[[  0   2  -5 -19   3 -32 -23  23   4   0  -6 -23 -16 -15 -22]
 [  9 -18   7   9  -3 -15   2   6 -17  -3 -14 -17 -42 -19 -18]]
->
[[  9 -18   7   9  -3 -15   2   6 -17  -3 -14 -17 -42 -19 -18]
 [  0   2  -5 -19   3 -32 -23  23   4   0  -6 -23 -16 -15 -22]]

[[  5 -16]
 [ 36 -47]
 [ 17 -30]
 [ -1   5]
 [-23  17]
 [ 10  -9]
 [  7  -1]
 [-12  19]
 [ 26 -32]]
->
[[ 36 -47]
 [ 26 -32]
 [ 17 -30]
 [  5 -16]
 [ 10  -9]
 [  7  -1]
 [ -1   5]
 [-23  17]
 [-12  19]]

[[-14  25   8 -16  18  21  13 -17  36  -6  26 -25  37   2]
 [ 24 -17 -11   6  -3 -14  22  -9  -6  17  -6   1  -5  -5]]
->
[[ 24 -17 -11   6  -3 -14  22  -9  -6  17  -6   1  -5  -5]
 [-14  25   8 -16  18  21  13 -17  36  -6  26 -25  37   2]]

[[  9 -16  -1   6  -6  13  -1  -1  -6   7  17  -6  -3   0   5 -21]
 [-21  21   2  -6  -1   5  -5  -6 -24  11 -12  15  10   3   4 -41]
 [ -1  -7 -13  -7  14  32   2   3  -4   4  21  -6  -3   2  16 -39]]
->
[[  9 -16  -1   6  -6  13  -1  -1  -6   7  17  -6  -3   0   5 -21]
 [ -1  -7 -13  -7  14  32   2   3  -4   4  21  -6  -3   2  16 -39]
 [-21  21   2  -6  -1   5  -5  -6 -24  11 -12  15  10   3   4 -41]]

[[-28  -8  -5 -13 -47  40  23 -14  30 -20  12  43 -22]
 [-42  46 -11  21  24   7  -6 -45   4 -45  -7   4  13]
 [-31 -38  37  16 -47 -37  35  14 -27  39  27 -16  -7]
 [-10 -43  42  38 -38  -8  -3   1  20 -24 -24 -25 -19]]
->
[[-10 -43  42  38 -38  -8  -3   1  20 -24 -24 -25 -19]
 [-31 -38  37  16 -47 -37  35  14 -27  39  27 -16  -7]
 [-28  -8  -5 -13 -47  40  23 -14  30 -20  12  43 -22]
 [-42  46 -11  21  24   7  -6 -45   4 -45  -7   4  13]]

[[ 23 -42  -2  39  10]
 [  2   8   0   5   8]
 [ 14  11   3  -3  22]
 [ 25  -7 -20  19   6]
 [  0   7  -1  15  -4]
 [  7   4  -7 -17   2]
 [  3  29   0  -1   0]
 [-13  10  -7 -24 -27]
 [ -7  -8  15  -7 -24]]
->
[[ 23 -42  -2  39  10]
 [ -7  -8  15  -7 -24]
 [ 25  -7 -20  19   6]
 [  7   4  -7 -17   2]
 [  0   7  -1  15  -4]
 [  2   8   0   5   8]
 [-13  10  -7 -24 -27]
 [ 14  11   3  -3  22]
 [  3  29   0  -1   0]]

[[ 20  -9  -1 -24  12  24   9]
 [ -1  37   7 -25  25  15  -7]
 [ 21 -21  -4 -11   7  18  14]
 [ 10  18   5 -32  20  24  -1]
 [ 18  -1   1 -29  15  26   6]
 [ 14   8   3 -31  18  25   3]
 [  6  28   6 -30  22  21  -4]
 [ 21 -16  -3 -18  10  21  11]]
->
[[ 21 -21  -4 -11   7  18  14]
 [ 21 -16  -3 -18  10  21  11]
 [ 20  -9  -1 -24  12  24   9]
 [ 18  -1   1 -29  15  26   6]
 [ 14   8   3 -31  18  25   3]
 [ 10  18   5 -32  20  24  -1]
 [  6  28   6 -30  22  21  -4]
 [ -1  37   7 -25  25  15  -7]]

[[  9  -8   5   1   5  -7   1  -5  -6  27   1   7  -4  -6]
 [  2  -1   2   1  -3   1  -6  -4   0   8   4   1  -7   6]
 [ -5  -4   1   1  -3   4   8  -3  -1 -16  -3  -5   0  -2]
 [-13   6   9  -6 -12  15  -3  13 -45 -18  -8  -4  28 -23]]
->
[[  9  -8   5   1   5  -7   1  -5  -6  27   1   7  -4  -6]
 [ -5  -4   1   1  -3   4   8  -3  -1 -16  -3  -5   0  -2]
 [  2  -1   2   1  -3   1  -6  -4   0   8   4   1  -7   6]
 [-13   6   9  -6 -12  15  -3  13 -45 -18  -8  -4  28 -23]]
---
[[ 11 -32  -8  11   0   8   0   5  -2]
 [ 11 -34  -8  11   0   8  -4   5  -2]
 [ 11 -30  -8  11   0   8  -4   5   0]
 [  0  15   6 -22  -3   3   0   2  -2]
 [ -5  -4  17 -29   0   7   0   5  -2]]
->
[[ -2   5   0   8   0  11  -8 -32  11]
 [ -2   5  -4   8   0  11  -8 -34  11]
 [  0   5  -4   8   0  11  -8 -30  11]
 [ -2   2   0   3  -3 -22   6  15   0]
 [ -2   5   0   7   0 -29  17  -4  -5]]

[[-14   4  23 -12 -16]
 [  7  -9  -4  14 -30]
 [ -9 -25   4 -19  18]
 [ 24  -8  -9  12 -13]
 [ 11 -43  26 -22 -19]]
->
[[-16 -12  23   4 -14]
 [-30  14  -4  -9   7]
 [ 18 -19   4 -25  -9]
 [-13  12  -9  -8  24]
 [-19 -22  26 -43  11]]

[[ -1   1   1  -1   0   1  19   0  -2  10  -2   8  -2]
 [ -4 -43   1  -2   3   2   1  -2   0  -1   0  -9  10]]
->
[[ -2   8  -2  10  -2   0  19   1   0  -1   1   1  -1]
 [ 10  -9   0  -1   0  -2   1   2   3  -2   1 -43  -4]]

[[ 32  37  30  14  -6]
 [ 31  37  31  16  -4]
 [  1 -19 -33 -37 -29]
 [-31 -37 -31 -16   5]
 [ 33  18  -2 -22 -34]
 [ -2  18  32  36  30]]
->
[[ -6  14  30  37  32]
 [ -4  16  31  37  31]
 [-29 -37 -33 -19   1]
 [  5 -16 -31 -37 -31]
 [-34 -22  -2  18  33]
 [ 30  36  32  18  -2]]

[[-15  -4 -21 -34  -4  -3  -9   8  30   4 -10  -3  -5   2]
 [  1   1  12   6  -3  -5   5 -31   0  -4 -16  -3   5 -41]
 [ -3   0 -14  -7  10  -1   0   1   5   0  10   1  -7 -16]
 [-11   3   6 -19  -3  -1   6 -24   8 -10   9  -5   5 -21]]
->
[[  2  -5  -3 -10   4  30   8  -9  -3  -4 -34 -21  -4 -15]
 [-41   5  -3 -16  -4   0 -31   5  -5  -3   6  12   1   1]
 [-16  -7   1  10   0   5   1   0  -1  10  -7 -14   0  -3]
 [-21   5  -5   9 -10   8 -24   6  -1  -3 -19   6   3 -11]]

[[-10  26   2  47   7]
 [ -6   6  -5  20   9]
 [  9   8   8  21  22]
 [-46  36  12  38  23]
 [ 41  11  25  11  -4]
 [-20 -20  -4 -35  24]]
->
[[  7  47   2  26 -10]
 [  9  20  -5   6  -6]
 [ 22  21   8   8   9]
 [ 23  38  12  36 -46]
 [ -4  11  25  11  41]
 [ 24 -35  -4 -20 -20]]

[[  5  21  30  -3  11 -13   7   1   8   2   3]
 [ 11 -15 -46   1  -6   5   6  -4  -2  -5  -2]]
->
[[  3   2   8   1   7 -13  11  -3  30  21   5]
 [ -2  -5  -2  -4   6   5  -6   1 -46 -15  11]]

[[  5 -16   1 -14  -9  -6  18  27]
 [ -3 -29 -32  26  13  -2  30 -12]
 [-11 -35  -2 -16  21   6  26  -6]]
->
[[ 27  18  -6  -9 -14   1 -16   5]
 [-12  30  -2  13  26 -32 -29  -3]
 [ -6  26   6  21 -16  -2 -35 -11]]

[[ -2  16  -3  11  22  11  19 -11 -17]
 [-33   7  12  14  15  -2  38  15   8]]
->
[[-17 -11  19  11  22  11  -3  16  -2]
 [  8  15  38  -2  15  14  12   7 -33]]
